Here is a tiny trained network, its code and every weight. The questions are about switching its units off for an input and a class, where a switched-off unit gives its printed mean instead of its output.

import numpy as np


def w(rows, s, z=0):
    codes = np.array(rows[::2]) - 128.0
    scale = np.full(codes.shape[1], s)
    scale[-1] = z or s
    return codes * scale


def f(y):
    return np.maximum(y, 0)


def log_softmax(a):
    a = a - a.max(-1, keepdims=True)
    return a - np.log(np.exp(a).sum(-1, keepdims=True))


def net(x, mask):
    res = np.array(x, float).reshape(1, 4) / 4 @ E
    y = f(res @ A[0][:, :-1].T + A[0][:, -1])
    res = res + np.where(mask, y, B[0][:, -1]) @ B[0][:, :-1]
    return log_softmax(res[-1] @ U[:, :-1].T + U[:, -1])


A, B = {}, {}
E = w([
[73,134,175,124,108,114,79,169,123,212],'x0',
[139,68,124,168,190,143,100,166,159,117],'x1',
[122,73,158,9,147,111,94,108,56,96],'x2',
[36,120,51,127,163,7,209,139,119,86],'x3',
],0.011)
A[0] = w([
[96,170,149,153,102,132,101,160,139,185,139],'neuron 1',
[130,124,243,86,76,182,27,136,123,221,253],'neuron 2',
[145,136,237,84,80,145,55,94,68,127,127],'neuron 3',
[108,190,72,127,64,81,209,81,126,116,145],'neuron 4',
[142,173,110,109,82,155,99,63,103,108,190],'neuron 5',
[171,126,149,75,106,164,107,30,62,133,145],'neuron 6',
[81,123,109,149,124,93,136,162,139,184,141],'neuron 7',
[153,99,106,139,150,164,157,136,136,84,179],'neuron 8',
[55,123,106,59,118,57,135,137,2,85,77],'neuron 9',
[192,112,109,110,172,156,134,78,129,41,177],'neuron 10',
],0.0084,0.0046)
B[0] = w([
[124,111,151,160,74,189,122,160,150,136,170],'neuron 1',
[158,91,170,87,171,135,168,175,186,164,248],'neuron 2',
[82,50,153,126,190,144,185,52,147,83,200],'neuron 3',
[54,111,114,151,241,106,189,73,181,176,188],'neuron 4',
[58,113,64,217,191,130,139,58,182,141,171],'neuron 5',
[26,108,53,255,162,96,151,42,135,17,187],'neuron 6',
[106,97,122,174,87,107,93,117,107,77,163],'neuron 7',
[124,97,149,122,88,157,86,129,161,73,162],'neuron 8',
[203,144,145,56,104,33,148,198,58,59,196],'neuron 9',
[127,70,164,124,69,126,121,120,134,64,182],'neuron 10',
],0.0085,0.017)
U = w([
[110,135,80,136,126,97,141,138,91,106,182],'0',
[146,175,104,98,125,150,118,101,105,165,3],'1',
[205,101,179,60,104,122,146,171,120,122,57],'2',
[164,163,132,135,96,150,113,179,161,217,144],'3',
[49,98,121,147,196,135,191,68,173,135,156],'4',
[107,109,131,167,12,171,53,115,135,102,180],'5',
],0.011,0.0025)

Each question gives the input, the list of numbers given to net, and the class t.
The units are the neurons (one row each of A and B). Each row of codes is followed by its name. A weight is (code - 128) times the scale printed after its matrix; where a second scale follows, it is the last column's (A, B and U).
mask holds one flag per neuron, in row order. A switched-off neuron (its flag False) gives its mean, the last column of its row in B, instead of its output. The means were averaged over made-up inputs and are rounded, as every weight is.
A unit's drop is (log p(t) with every unit on - log p(t) with that unit switched off) / (log p(t) with every unit on - log p(t) with every unit switched off).
The circuit of an input: a set's keep is (log p(t) with only the set's units on - log p(t) with every unit switched off) / (log p(t) with every unit on - log p(t) with every unit switched off). Starting from all 10 units, units are removed one at a time, each time the one whose removal leaves the highest keep (on an exact tie, the one counted first), for as long as the keep stays at least 0.8.
circuit, biggest first: the units of the circuit, biggest drop first
most important unit: the unit with the biggest drop
k most important neurons: the k neurons with the biggest drops, biggest first
drop when u is switched off: that unit's drop, to one decimal
input [8,4,-7,5], class 5: most important unit => neuron 7
input [5,1,3,8], class 0: 2 most important neurons => neuron 2; neuron 9
input [7,4,4,5], class 2: circuit, biggest first => neuron 6; neuron 9
input [2,5,-3,-7], class 2: circuit, biggest first => neuron 4; neuron 2
input [-7,6,2,4], class 2: circuit, biggest first => neuron 6; neuron 5; neuron 3
input [7,-3,2,0], class 2: circuit, biggest first => neuron 4; neuron 2
input [3,-2,-1,7], class 0: circuit, biggest first => neuron 9; neuron 3
input [1,5,-3,-7], class 2: 3 most important neurons => neuron 4; neuron 2; neuron 6
input [-7,6,6,-3], class 5: circuit, biggest first => neuron 10; neuron 2
input [-7,1,3,-2], class 5: 3 most important neurons => neuron 4; neuron 10; neuron 2
input [-6,-1,7,4], class 0: circuit, biggest first => neuron 9; neuron 2
input [7,6,3,-4], class 2: 3 most important neurons => neuron 4; neuron 5; neuron 2
input [6,-3,-8,-8], class 3: 2 most important neurons => neuron 2; neuron 6
input [3,0,8,7], class 2: most important unit => neuron 9
input [-8,4,-1,0], class 5: drop when neuron 2 is switched off => 0.1
input [-4,6,-3,-5], class 5: drop when neuron 2 is switched off => 0.1
input [7,-4,8,-5], class 4: drop when neuron 5 is switched off => 0.0
